Below is a small trained network, with its code and all its weights. Each question gives an input and a class and asks what happens when units are switched off, that is, made to give their printed mean instead of their output.

import numpy as np


def w(rows, s, z=0):
    codes = np.array(rows[::2]) - 128.0
    scale = np.full(codes.shape[1], s)
    scale[-1] = z or s
    return codes * scale


def norm(h):
    return h / np.sqrt((h * h).mean(-1, keepdims=True) + 1e-5)


def f(y):
    return np.maximum(y, 0)


def log_softmax(a):
    a = a - a.max(-1, keepdims=True)
    return a - np.log(np.exp(a).sum(-1, keepdims=True))


def net(x, mask):
    res = np.array(x, float).reshape(1, 4) / 4 @ E
    u = 0
    for l in range(4):
        y = f(norm(res) @ A[l][:, :-1].T + A[l][:, -1])
        res = res + np.where(mask[u : u + 6], y, B[l][:, -1]) @ B[l][:, :-1]
        u += 6
    return log_softmax(norm(res)[-1] @ U[:, :-1].T + U[:, -1])


A, B = {}, {}
E = w([
[247,44,89,143,149],'x0',
[134,171,98,252,118],'x1',
[133,133,131,127,129],'x2',
[121,60,225,175,92],'x3',
],0.013)
A[0] = w([
[124,91,155,20,126,244],'L0N0',
[83,52,118,126,134,99],'L0N1',
[104,126,143,129,137,90],'L0N2',
[222,52,82,138,134,142],'L0N3',
[127,73,254,173,123,141],'L0N4',
[129,145,96,109,130,106],'L0N5',
],0.038,0.011)
B[0] = w([
[68,39,104,86,184,240],'L0N0',
[190,164,176,84,159,154],'L0N1',
[115,161,111,65,87,142],'L0N2',
[207,110,2,110,91,243],'L0N3',
[123,54,176,155,57,254],'L0N4',
[192,182,179,54,120,156],'L0N5',
],0.042,0.026)
A[1] = w([
[51,124,246,159,198,20],'L1N0',
[90,238,159,162,150,21],'L1N1',
[155,134,136,129,141,5],'L1N2',
[62,205,23,169,252,185],'L1N3',
[47,115,234,199,157,27],'L1N4',
[119,132,123,191,194,4],'L1N5',
],0.036,0.0034)
B[1] = w([
[80,146,253,95,40,223],'L1N0',
[63,129,197,211,133,220],'L1N1',
[128,134,110,142,153,140],'L1N2',
[240,215,117,85,206,211],'L1N3',
[42,169,30,105,130,255],'L1N4',
[92,112,148,157,125,134],'L1N5',
],0.052,0.0086)
A[2] = w([
[149,152,155,163,159,85],'L2N0',
[156,208,86,118,232,131],'L2N1',
[138,115,254,143,113,22],'L2N2',
[165,154,125,70,200,74],'L2N3',
[207,233,152,224,59,171],'L2N4',
[132,190,230,97,205,4],'L2N5',
],0.046,0.0036)
B[2] = w([
[61,111,136,127,112,169],'L2N0',
[52,162,79,95,132,216],'L2N1',
[122,172,73,113,164,242],'L2N2',
[198,163,141,103,117,231],'L2N3',
[101,148,154,238,200,229],'L2N4',
[153,111,254,117,144,255],'L2N5',
],0.084,0.017)
A[3] = w([
[166,30,105,204,158,65],'L3N0',
[146,219,114,252,36,147],'L3N1',
[128,119,167,191,176,23],'L3N2',
[220,105,88,171,120,18],'L3N3',
[148,213,108,164,170,34],'L3N4',
[141,156,159,159,131,3],'L3N5',
],0.049,0.0071)
B[3] = w([
[212,44,103,166,136,238],'L3N0',
[186,253,172,161,85,243],'L3N1',
[57,89,132,135,116,199],'L3N2',
[36,146,208,112,144,252],'L3N3',
[142,49,63,160,185,201],'L3N4',
[89,125,124,123,137,161],'L3N5',
],0.078,0.018)
U = w([
[169,149,228,47,161,253],'0',
[3,68,151,72,88,12],'1',
[42,167,189,187,205,200],'2',
[95,233,145,153,44,199],'3',
[179,161,31,22,162,79],'4',
[189,6,83,123,116,152],'5',
[177,233,44,195,198,23],'6',
[215,133,175,238,102,96],'7',
],0.026,0.0022)

Each question gives the input, the list of numbers given to net, and the class t.
The units are the neurons (one row each of A and B). Each row of codes is followed by its name. A weight is (code - 128) times the scale printed after its matrix; where a second scale follows, it is the last column's (A, B and U).
mask holds one flag per neuron, layer by layer. A switched-off neuron (its flag False) gives its mean, the last column of its row in B, instead of its output. The means were averaged over made-up inputs and are rounded, as every weight is.
A unit's drop is (log p(t) with every unit on - log p(t) with that unit switched off) / (log p(t) with every unit on - log p(t) with every unit switched off).
The circuit of an input: a set's keep is (log p(t) with only the set's units on - log p(t) with every unit switched off) / (log p(t) with every unit on - log p(t) with every unit switched off). Starting from the 12 units with the biggest drops (on a tie, the unit counted first), units are removed one at a time, each time the one whose removal leaves the highest keep (on an exact tie, the one counted first), for as long as the keep stays at least 0.8.
circuit, biggest first: the units of the circuit, biggest drop first
unit that matters most: the unit with the biggest drop
k most important neurons: the k neurons with the biggest drops, biggest first
top k neurons in layer l: the k neurons of layer l with the biggest drops, biggest first
drop of u: that unit's drop, to one decimal
input [6,5,-2,8], class 7: circuit, biggest first => (L0N0)
input [0,7,-1,4], class 3: 3 most important neurons => (L0N0 L0N3 L1N4)
input [-4,1,-4,4], class 3: 3 most important neurons => (L0N0 L0N3 L2N5)
input [2,5,1,-8], class 6: 2 most important neurons => (L0N0 L0N4)
input [-7,0,-2,7], class 1: 3 most important neurons => (L2N4 L0N3 L3N1)
input [0,-6,-8,1], class 1: 2 most important neurons => (L0N3 L0N0)
input [-8,0,-2,6], class 1: top 2 neurons in layer 2 => (L2N4 L2N3)
input [0,-7,5,0], class 0: 4 most important neurons => (L0N4 L0N3 L1N3 L1N0)
input [8,2,-3,7], class 7: 3 most important neurons => (L0N0 L3N0 L3N1)
input [8,1,6,0], class 6: 4 most important neurons => (L0N4 L0N0 L0N3 L2N5)
input [0,-3,3,1], class 1: 2 most important neurons => (L0N3 L1N0)
input [5,0,-1,1], class 5: 2 most important neurons => (L3N0 L2N4)
input [6,-2,-5,3], class 5: drop of L3N0 => 0.1
input [5,8,0,2], class 7: drop of L3N1 => 0.2
input [7,3,-6,8], class 7: drop of L0N0 => 1.7
input [-3,-1,-8,-3], class 0: unit that matters most => L0N3
